Below is a small trained network, with its code and all its weights. Each question gives an input and a target symbol and asks what happens when units are switched off, that is, made to give their printed mean instead of their output.

import numpy as np


def w(rows, s, z=0):
    codes = np.array(rows[::2]) - 128.0
    scale = np.full(codes.shape[1], s)
    scale[-1] = z or s
    return codes * scale


def f(y):
    return np.maximum(y, 0)


def softmax(a):
    e = np.exp(a - a.max(-1, keepdims=True))
    return e / e.sum(-1, keepdims=True)


def log_softmax(a):
    a = a - a.max(-1, keepdims=True)
    return a - np.log(np.exp(a).sum(-1, keepdims=True))


def net(x, mask):
    ids = ['ΔΛΠΣΦΩαβζηθμξτ'.index(c) for c in x.split()]
    T = len(ids)
    res = E[ids] + P[:T]
    r = res
    for j in range(2):
        rows = slice(3 * j, 3 * j + 3)
        q, k, v = (r @ M[0][rows].T for M in (Q, K, V))
        z = softmax(np.where(np.tri(T) > 0, q @ k.T / 3**0.5, -1e9)) @ v
        o = O[0][rows]
        res = res + np.where(mask[j], z, o[:, -1]) @ o[:, :-1]
    y = f(res @ A[0][:, :-1].T + A[0][:, -1])
    res = res + np.where(mask[2:10], y, B[0][:, -1]) @ B[0][:, :-1]
    return log_softmax(res[-1] @ U[:, :-1].T + U[:, -1])


Q, K, V, O, A, B = {}, {}, {}, {}, {}, {}
E = w([
[180,62,164,157,102,78,112],'Δ',
[190,114,114,81,121,45,87],'Λ',
[165,95,106,163,66,57,153],'Π',
[185,77,78,137,100,117,82],'Σ',
[144,69,83,154,104,175,148],'Φ',
[98,59,163,97,148,169,154],'Ω',
[143,174,175,70,26,134,135],'α',
[117,109,86,91,94,84,145],'β',
[105,88,71,49,151,175,175],'ζ',
[189,53,124,143,168,152,54],'η',
[104,63,176,76,162,103,91],'θ',
[55,95,144,69,120,85,254],'μ',
[143,69,77,65,233,232,82],'ξ',
[134,146,19,120,190,107,83],'τ',
],0.015)
P = w([
[132,120,111,110,3,136,85],'0',
[144,92,103,114,120,113,158],'1',
[133,86,102,111,125,109,151],'2',
[140,93,103,106,120,114,150],'3',
[139,88,103,109,126,106,161],'4',
[143,86,101,106,124,105,154],'5',
[138,84,105,96,131,108,151],'6',
[140,89,105,99,131,104,156],'7',
[137,88,108,89,135,101,152],'8',
[134,85,110,85,133,92,146],'9',
[136,82,106,94,136,104,154],'10',
[128,85,95,85,137,102,144],'11',
],0.011)
Q[0] = w([
[141,152,155,100,99,133,125],'h0',
[146,81,78,106,145,103,135],'h0',
[101,251,189,188,131,153,88],'h0',
[119,81,113,107,117,110,115],'h1',
[159,44,90,77,104,89,147],'h1',
[119,95,110,105,137,100,118],'h1',
],0.014)
K[0] = w([
[153,171,96,86,168,116,155],'h0',
[109,174,169,124,60,150,107],'h0',
[123,8,63,165,205,61,181],'h0',
[125,143,113,139,50,123,77],'h1',
[92,160,143,94,57,170,84],'h1',
[103,101,120,162,28,145,88],'h1',
],0.012)
V[0] = w([
[59,159,26,86,115,199,180],'h0',
[112,186,157,72,82,4,172],'h0',
[230,163,38,166,128,53,71],'h0',
[119,130,130,53,195,93,122],'h1',
[141,139,139,208,132,113,203],'h1',
[103,82,61,152,87,99,116],'h1',
],0.012)
O[0] = w([
[132,133,212,177,206,4,91,167],'h0',
[37,147,179,185,80,180,103,208],'h0',
[102,195,37,154,157,137,159,172],'h0',
[82,112,89,102,107,70,77,75],'h1',
[165,186,175,130,115,141,96,49],'h1',
[118,137,111,170,155,159,152,247],'h1',
],0.015,0.011)
A[0] = w([
[112,40,89,138,167,209,101,254],'n0',
[46,152,147,187,157,184,84,122],'n1',
[158,108,107,52,19,216,162,79],'n2',
[178,203,100,112,149,170,200,153],'n3',
[217,83,101,2,146,107,166,41],'n4',
[146,119,92,147,200,16,103,72],'n5',
[179,71,142,53,144,38,69,69],'n6',
[149,133,211,162,37,139,116,151],'n7',
],0.0083,0.0042)
B[0] = w([
[133,118,118,69,97,51,163,229],'n0',
[181,189,145,138,87,76,115,252],'n1',
[84,95,138,129,198,143,1,180],'n2',
[218,120,181,163,99,175,106,214],'n3',
[150,150,129,188,86,73,43,184],'n4',
[97,130,153,102,187,188,96,206],'n5',
[120,199,104,49,96,186,161,180],'n6',
[111,74,48,152,111,194,139,180],'n7',
],0.0093,0.019)
U = w([
[111,128,201,115,191,157,126,80],'Δ',
[183,223,170,153,105,180,117,22],'Λ',
[150,171,110,95,137,102,96,124],'Π',
[192,101,69,114,146,153,207,139],'Σ',
[104,110,65,186,218,136,125,105],'Φ',
[220,97,199,163,191,111,131,123],'Ω',
[119,115,105,140,140,217,91,98],'α',
[93,168,33,123,83,150,145,137],'β',
[100,48,70,113,150,94,117,110],'ζ',
[188,102,95,159,120,84,92,98],'η',
[133,104,232,163,113,109,54,105],'θ',
[93,121,137,103,105,171,201,189],'μ',
[201,113,182,40,60,98,180,253],'ξ',
[119,211,135,189,131,3,133,190],'τ',
],0.0061,0.0055)

Each question gives the input, a string of symbols that net reads in full, and the target symbol t.
The units are the heads (3 rows each of Q, K, V and O) and the neurons (one row each of A and B). Each row of codes is followed by its name. A weight is (code - 128) times the scale printed after its matrix; where a second scale follows, it is the last column's (O, A, B and U).
mask holds one flag per unit, heads first, then neurons. A switched-off unit (its flag False) gives its mean, the last column of its rows in O or B, instead of its output. The means were averaged over made-up inputs and are rounded, as every weight is.
A unit's drop is (log p(t) with every unit on - log p(t) with that unit switched off) / (log p(t) with every unit on - log p(t) with every unit switched off).
The circuit of an input: a set's keep is (log p(t) with only the set's units on - log p(t) with every unit switched off) / (log p(t) with every unit on - log p(t) with every unit switched off). Starting from all 10 units, units are removed one at a time, each time the one whose removal leaves the highest keep (on an exact tie, the one counted first), for as long as the keep stays at least 0.8.
units of the circuit, in order: the units of the circuit, biggest drop first
k most important neurons: the k neurons with the biggest drops, biggest first
heads that matter: for each layer, one digit per head in row order, 1 if its drop is at least 0.15 and else 0, layers parted by /
drop of u: that unit's drop, to one decimal
input ξ Π μ ξ η, target Π: most important neuron -> (n6)
input ζ Π β μ β β ξ β η Σ μ, target Δ: 2 most important neurons -> (n5 n6)
input Π ξ Ω Φ β ξ β, target Λ: units of the circuit, in order -> (h1 h0 n3)
input ζ ξ θ, target Δ: 2 most important neurons -> (n5 n6)
input Π Ω ξ μ β μ μ μ ξ β η, target Λ: units of the circuit, in order -> (h1 h0 n1)
input τ β Ω ξ η, target Φ: units of the circuit, in order -> (h0 n5)
input ξ β τ Φ Φ β μ Δ, target Π: units of the circuit, in order -> (h0 n6 n4 n5)
input Φ Δ ζ Σ μ μ, target Ω: units of the circuit, in order -> (h0 h1 n3)
input μ η θ Σ β ζ β μ θ μ, target θ: heads that matter -> 10
input η Ω τ ξ Λ ζ β τ β, target η: units of the circuit, in order -> (h0 n4 n3)
input τ ζ τ τ β Π, target Φ: heads that matter -> 10
input Σ μ β ζ Π θ Δ, target Σ: units of the circuit, in order -> (h0 h1)
input τ θ ξ, target Φ: heads that matter -> 11
input Λ β τ β η Ω, target β: units of the circuit, in order -> (h0)
input Δ Ω β ζ β Ω Σ Λ θ Δ Ω, target α: units of the circuit, in order -> (h0 n2)
input θ Ω Φ η β ζ Π μ μ ξ, target ζ: units of the circuit, in order -> (h0 h1 n2 n0)
input β τ β μ θ μ α ξ, target ξ: units of the circuit, in order -> (n0 h0 n2)
input ξ Π ξ, target Π: 2 most important neurons -> (n6 n4)
input Ω τ Π τ β β ζ μ Ω μ Φ β, target ξ: 2 most important neurons -> (n6 n2)
input τ β Π Π β μ ξ μ η Λ Λ ξ, target Φ: units of the circuit, in order -> (h0)
input ξ Λ Φ ζ Φ β Δ θ β, target Π: units of the circuit, in order -> (h0 n6 n4 n5)
input Σ Φ θ, target Σ: drop of h1 -> 0.1
input τ θ Ω Φ μ, target Φ: drop of n4 -> 0.0
input θ β τ β β η β Σ β, target ζ: drop of n6 -> 0.0
input β τ θ Φ ζ τ, target τ: drop of h0 -> 0.5
input ζ η μ ξ θ Φ μ β η, target Δ: 2 most important neurons -> (n5 n6)
input μ Π θ, target θ: units of the circuit, in order -> (h0)
